Below are the code and all the weights of a small trained network. Each question names an input and a class and asks about switching units off, where a switched-off unit gives its printed mean instead of its output.

import numpy as np


def w(rows, s, z=0):
    codes = np.array(rows[::2]) - 128.0
    scale = np.full(codes.shape[1], s)
    scale[-1] = z or s
    return codes * scale


def norm(h):
    return h / np.sqrt((h * h).mean(-1, keepdims=True) + 1e-5)


def f(y):
    return y / 2 * (1 + np.tanh(0.7978845608 * (y + 0.044715 * y**3)))


def log_softmax(a):
    a = a - a.max(-1, keepdims=True)
    return a - np.log(np.exp(a).sum(-1, keepdims=True))


def net(x, mask):
    res = np.array(x, float).reshape(1, 4) / 4 @ E
    u = 0
    for l in range(4):
        y = f(norm(res) @ A[l][:, :-1].T + A[l][:, -1])
        res = res + np.where(mask[u : u + 15], y, B[l][:, -1]) @ B[l][:, :-1]
        u += 15
    return log_softmax(norm(res)[-1] @ U[:, :-1].T + U[:, -1])


A, B = {}, {}
E = w([
[86,139,132,207,129,120,116,68,144,135],'x0',
[192,145,125,179,132,130,63,166,112,128],'x1',
[157,161,95,100,121,249,112,72,119,137],'x2',
[113,135,133,78,128,88,58,93,131,118],'x3',
],0.012)
A[0] = w([
[95,121,129,201,133,70,125,95,130,133,57],'L0N1',
[103,123,129,82,130,3,52,116,134,127,67],'L0N2',
[129,135,111,125,120,135,130,126,124,124,48],'L0N3',
[131,120,129,204,129,98,234,211,132,128,63],'L0N4',
[59,120,133,87,124,41,226,115,134,127,62],'L0N5',
[113,129,129,117,119,118,145,119,130,126,68],'L0N6',
[97,130,132,154,134,27,130,151,133,121,1],'L0N7',
[166,129,132,188,129,71,76,196,124,132,69],'L0N8',
[135,131,113,129,127,150,134,120,125,134,102],'L0N9',
[127,115,128,139,124,65,175,189,122,130,29],'L0N10',
[129,118,135,129,134,127,126,129,130,127,40],'L0N11',
[147,123,128,70,128,75,154,217,123,125,80],'L0N12',
[82,129,130,213,123,64,132,97,130,128,71],'L0N13',
[143,118,129,76,127,84,142,204,127,134,82],'L0N14',
[152,130,130,170,119,93,87,175,128,120,60],'L0N15',
],0.027,0.0056)
B[0] = w([
[164,182,138,148,129,127,171,110,204,53,193],'L0N1',
[40,177,167,111,29,126,129,147,5,150,244],'L0N2',
[122,96,161,153,128,140,142,117,135,146,128],'L0N3',
[37,196,165,93,37,118,115,149,5,143,232],'L0N4',
[155,70,30,125,244,136,145,213,93,165,250],'L0N5',
[119,148,126,154,184,136,146,134,118,122,140],'L0N6',
[100,31,137,138,94,109,35,32,198,207,217],'L0N7',
[147,69,57,141,229,145,135,204,102,148,215],'L0N8',
[112,126,143,116,143,110,87,119,139,125,150],'L0N9',
[109,18,158,172,77,128,61,72,174,191,204],'L0N10',
[140,131,72,138,89,166,132,117,121,138,122],'L0N11',
[179,168,148,131,117,124,187,92,223,47,217],'L0N12',
[192,170,144,135,113,119,185,91,202,39,206],'L0N13',
[174,193,125,161,125,109,166,95,195,62,202],'L0N14',
[133,104,65,87,188,126,162,179,125,159,183],'L0N15',
],0.03,0.022)
A[1] = w([
[89,150,121,125,87,146,112,138,77,150,112],'L1N1',
[141,113,116,142,143,144,127,143,122,135,66],'L1N2',
[157,168,81,101,138,245,112,67,107,139,82],'L1N3',
[115,142,235,116,198,2,89,170,152,103,97],'L1N4',
[143,88,84,126,190,140,122,169,112,150,61],'L1N5',
[135,130,149,140,105,137,132,136,88,144,24],'L1N6',
[166,128,120,102,108,151,114,135,120,130,152],'L1N7',
[118,119,188,133,134,52,166,161,148,147,19],'L1N8',
[178,165,149,137,128,129,145,95,183,83,33],'L1N9',
[162,125,120,144,121,122,153,125,150,90,128],'L1N10',
[129,113,116,130,154,127,138,162,124,172,3],'L1N11',
[91,150,154,114,77,128,102,120,76,127,53],'L1N12',
[138,123,117,116,106,155,140,103,163,105,23],'L1N13',
[144,96,190,111,149,178,77,93,146,155,41],'L1N14',
[130,114,73,132,166,137,114,122,102,134,91],'L1N15',
],0.039,0.0023)
B[1] = w([
[136,179,173,118,114,177,143,101,42,121,225],'L1N1',
[106,130,115,105,179,105,172,88,123,143,159],'L1N2',
[64,133,40,125,137,35,58,103,117,3,231],'L1N3',
[161,140,133,188,103,151,208,95,135,235,139],'L1N4',
[140,79,89,134,190,145,189,144,124,136,251],'L1N5',
[114,135,175,98,103,136,148,96,103,118,159],'L1N6',
[104,130,117,153,139,127,106,105,135,89,146],'L1N7',
[140,142,72,124,152,148,75,125,106,84,165],'L1N8',
[184,190,119,170,100,114,127,109,218,139,223],'L1N9',
[140,199,110,109,125,135,99,106,162,132,186],'L1N10',
[115,76,111,124,162,134,186,135,151,95,192],'L1N11',
[119,199,154,77,118,163,131,164,84,149,235],'L1N12',
[172,125,166,146,141,116,135,137,177,125,182],'L1N13',
[127,42,168,117,72,144,107,121,141,214,215],'L1N14',
[147,124,81,146,174,165,139,167,134,149,209],'L1N15',
],0.039,0.02)
A[2] = w([
[122,48,199,143,93,68,125,186,141,47,142],'L2N1',
[126,132,122,188,173,59,123,167,168,124,125],'L2N2',
[138,116,193,172,175,89,111,165,118,120,51],'L2N3',
[115,99,152,47,116,94,123,174,149,161,39],'L2N4',
[166,142,171,115,99,113,137,180,94,85,6],'L2N5',
[122,89,169,76,112,86,104,195,178,78,30],'L2N6',
[165,119,135,163,128,3,137,210,138,165,134],'L2N7',
[109,96,197,90,163,77,112,163,147,119,92],'L2N8',
[133,119,177,92,152,47,129,183,122,128,67],'L2N9',
[90,79,182,88,148,115,66,159,181,134,71],'L2N10',
[173,92,204,152,143,113,108,167,119,100,52],'L2N11',
[99,35,154,156,109,49,49,126,147,188,87],'L2N12',
[91,79,195,65,127,94,107,212,153,145,77],'L2N13',
[136,75,168,150,104,57,109,197,120,113,103],'L2N14',
[136,121,210,117,152,102,144,171,145,116,88],'L2N15',
],0.022,0.0026)
B[2] = w([
[131,105,105,143,47,122,125,81,94,150,173],'L2N1',
[95,181,199,66,132,183,107,72,107,87,190],'L2N2',
[139,152,145,122,157,113,111,93,107,124,123],'L2N3',
[86,125,105,157,104,168,181,107,177,46,133],'L2N4',
[51,110,115,102,148,161,99,78,106,149,152],'L2N5',
[140,91,122,114,149,103,163,114,112,213,152],'L2N6',
[113,200,128,141,159,188,66,122,75,86,161],'L2N7',
[138,162,98,173,158,133,67,60,70,151,132],'L2N8',
[139,116,155,90,160,139,177,29,127,52,125],'L2N9',
[91,99,147,216,143,78,113,192,137,148,161],'L2N10',
[109,172,133,149,132,140,107,112,75,78,122],'L2N11',
[127,13,180,117,121,216,74,42,113,248,254],'L2N12',
[162,55,69,180,129,181,108,113,98,74,137],'L2N13',
[49,143,116,127,120,41,169,113,158,145,161],'L2N14',
[101,140,85,60,133,252,99,78,167,89,126],'L2N15',
],0.022,0.02)
A[3] = w([
[150,92,203,179,147,72,120,215,123,100,64],'L3N1',
[78,85,221,154,142,78,117,251,124,110,19],'L3N2',
[141,134,173,138,147,68,117,177,111,107,51],'L3N3',
[113,85,217,83,156,13,142,197,106,105,25],'L3N4',
[127,53,143,119,205,71,156,250,158,110,40],'L3N5',
[145,65,147,124,174,63,121,248,104,152,93],'L3N6',
[127,79,229,123,147,27,143,209,133,75,56],'L3N7',
[150,85,183,168,168,137,130,237,47,100,4],'L3N8',
[166,116,182,165,138,37,101,170,124,121,109],'L3N9',
[107,98,190,139,125,91,101,231,117,63,94],'L3N10',
[102,102,225,112,126,37,161,193,163,135,118],'L3N11',
[124,93,212,160,127,45,114,234,103,112,92],'L3N12',
[121,95,181,180,124,64,139,218,134,115,17],'L3N13',
[90,106,209,74,186,101,176,201,93,170,135],'L3N14',
[108,113,191,155,175,9,135,204,148,161,59],'L3N15',
],0.021,0.0032)
B[3] = w([
[166,104,128,68,105,106,107,147,143,133,122],'L3N1',
[108,26,135,36,133,121,121,163,115,135,121],'L3N2',
[80,156,82,122,157,201,136,35,125,67,119],'L3N3',
[99,106,168,156,144,146,138,62,43,24,122],'L3N4',
[135,80,170,38,254,194,136,177,12,149,246],'L3N5',
[191,138,51,129,170,145,148,112,188,125,189],'L3N6',
[158,138,151,161,155,83,139,77,73,60,123],'L3N7',
[166,91,101,154,69,104,69,133,198,24,193],'L3N8',
[66,103,137,96,160,157,185,26,66,97,130],'L3N9',
[97,157,20,120,49,214,129,162,205,40,123],'L3N10',
[75,105,246,66,63,150,201,94,146,22,119],'L3N11',
[171,58,77,154,87,5,215,191,115,132,122],'L3N12',
[114,154,78,236,78,32,132,208,107,178,122],'L3N13',
[141,189,111,127,105,136,29,49,213,152,225],'L3N14',
[63,137,137,180,152,62,169,121,194,160,125],'L3N15',
],0.022,0.011)
U = w([
[86,32,127,136,88,117,56,71,133,167,120],'0',
[173,203,111,142,118,107,128,101,217,77,127],'1',
[125,85,70,111,222,163,183,160,97,108,122],'2',
[79,183,164,79,77,162,133,154,28,109,132],'3',
[159,130,150,135,122,188,179,127,134,198,255],'4',
[127,84,244,144,128,44,141,239,124,105,29],'5',
[121,85,252,179,141,83,127,244,125,104,22],'6',
],0.014,0.0083)

Each question gives the input, the list of numbers given to net, and the class t.
The units are the neurons (one row each of A and B). Each row of codes is followed by its name. A weight is (code - 128) times the scale printed after its matrix; where a second scale follows, it is the last column's (A, B and U).
mask holds one flag per neuron, layer by layer. A switched-off neuron (its flag False) gives its mean, the last column of its row in B, instead of its output. The means were averaged over made-up inputs and are rounded, as every weight is.
A unit's drop is (log p(t) with every unit on - log p(t) with that unit switched off) / (log p(t) with every unit on - log p(t) with every unit switched off).
The circuit of an input: a set's keep is (log p(t) with only the set's units on - log p(t) with every unit switched off) / (log p(t) with every unit on - log p(t) with every unit switched off). Starting from the 12 units with the biggest drops (on a tie, the unit counted first), units are removed one at a time, each time the one whose removal leaves the highest keep (on an exact tie, the one counted first), for as long as the keep stays at least 0.8.
circuit, biggest first: the units of the circuit, biggest drop first
most important unit: the unit with the biggest drop
k most important neurons: the k neurons with the biggest drops, biggest first
k most important neurons of layer l: the k neurons of layer l with the biggest drops, biggest first
drop when u is switched off: that unit's drop, to one decimal
input [6,0,-4,-7], class 3: 2 most important neurons	L0N4; L0N12
input [-5,6,-4,7], class 3: circuit, biggest first	L0N2
input [6,7,-2,7], class 2: 2 most important neurons	L0N12; L0N8
input [5,-2,-8,-4], class 0: 3 most important neurons	L0N7; L0N10; L0N4
input [-5,-5,2,-5], class 1: 3 most important neurons	L0N2; L0N8; L0N15
input [6,4,-7,-4], class 0: 3 most important neurons	L0N7; L0N10; L0N12
input [-6,1,-6,2], class 0: 3 most important neurons	L0N10; L0N7; L0N13
input [3,3,-4,4], class 0: 3 most important neurons	L0N7; L0N4; L0N5
input [2,8,7,6], class 2: 2 most important neurons of layer 0	L0N12; L0N13
input [-6,1,-4,1], class 1: 2 most important neurons	L0N14; L0N12
input [7,-7,-1,-5], class 1: 4 most important neurons	L0N13; L0N1; L0N8; L0N2
input [-7,4,-6,-6], class 1: 3 most important neurons of layer 0	L0N12; L0N14; L0N2
input [6,1,-7,0], class 0: 4 most important neurons	L0N7; L0N12; L0N2; L0N13
input [3,7,5,4], class 2: 2 most important neurons	L0N2; L0N4
input [-8,1,-5,4], class 1: 2 most important neurons of layer 0	L0N14; L0N12
input [5,7,2,4], class 2: circuit, biggest first	L0N8
input [4,2,0,3], class 1: 3 most important neurons	L0N13; L0N1; L0N4
input [3,7,5,8], class 3: 2 most important neurons	L0N5; L0N8
input [4,5,1,-7], class 3: 2 most important neurons	L0N4; L0N5
input [6,8,3,6], class 2: most important unit	L0N4
input [-3,-6,-6,7], class 3: 2 most important neurons	L0N2; L0N8
input [-8,8,-4,6], class 1: 3 most important neurons of layer 0	L0N12; L0N14; L0N5
input [1,-7,-8,7], class 0: 4 most important neurons of layer 0	L0N7; L0N4; L0N8; L0N2
input [0,7,-8,3], class 0: 4 most important neurons of layer 0	L0N7; L0N5; L0N10; L0N8
input [2,-6,-4,8], class 3: 2 most important neurons of layer 0	L0N2; L0N8
input [-7,-3,5,-3], class 1: drop when L0N5 is switched off	0.7
input [7,6,3,-2], class 1: most important unit	L0N5
input [-8,5,-2,-4], class 1: drop when L0N12 is switched off	1.3
input [-4,-5,2,-8], class 3: drop when L0N4 is switched off	1.8
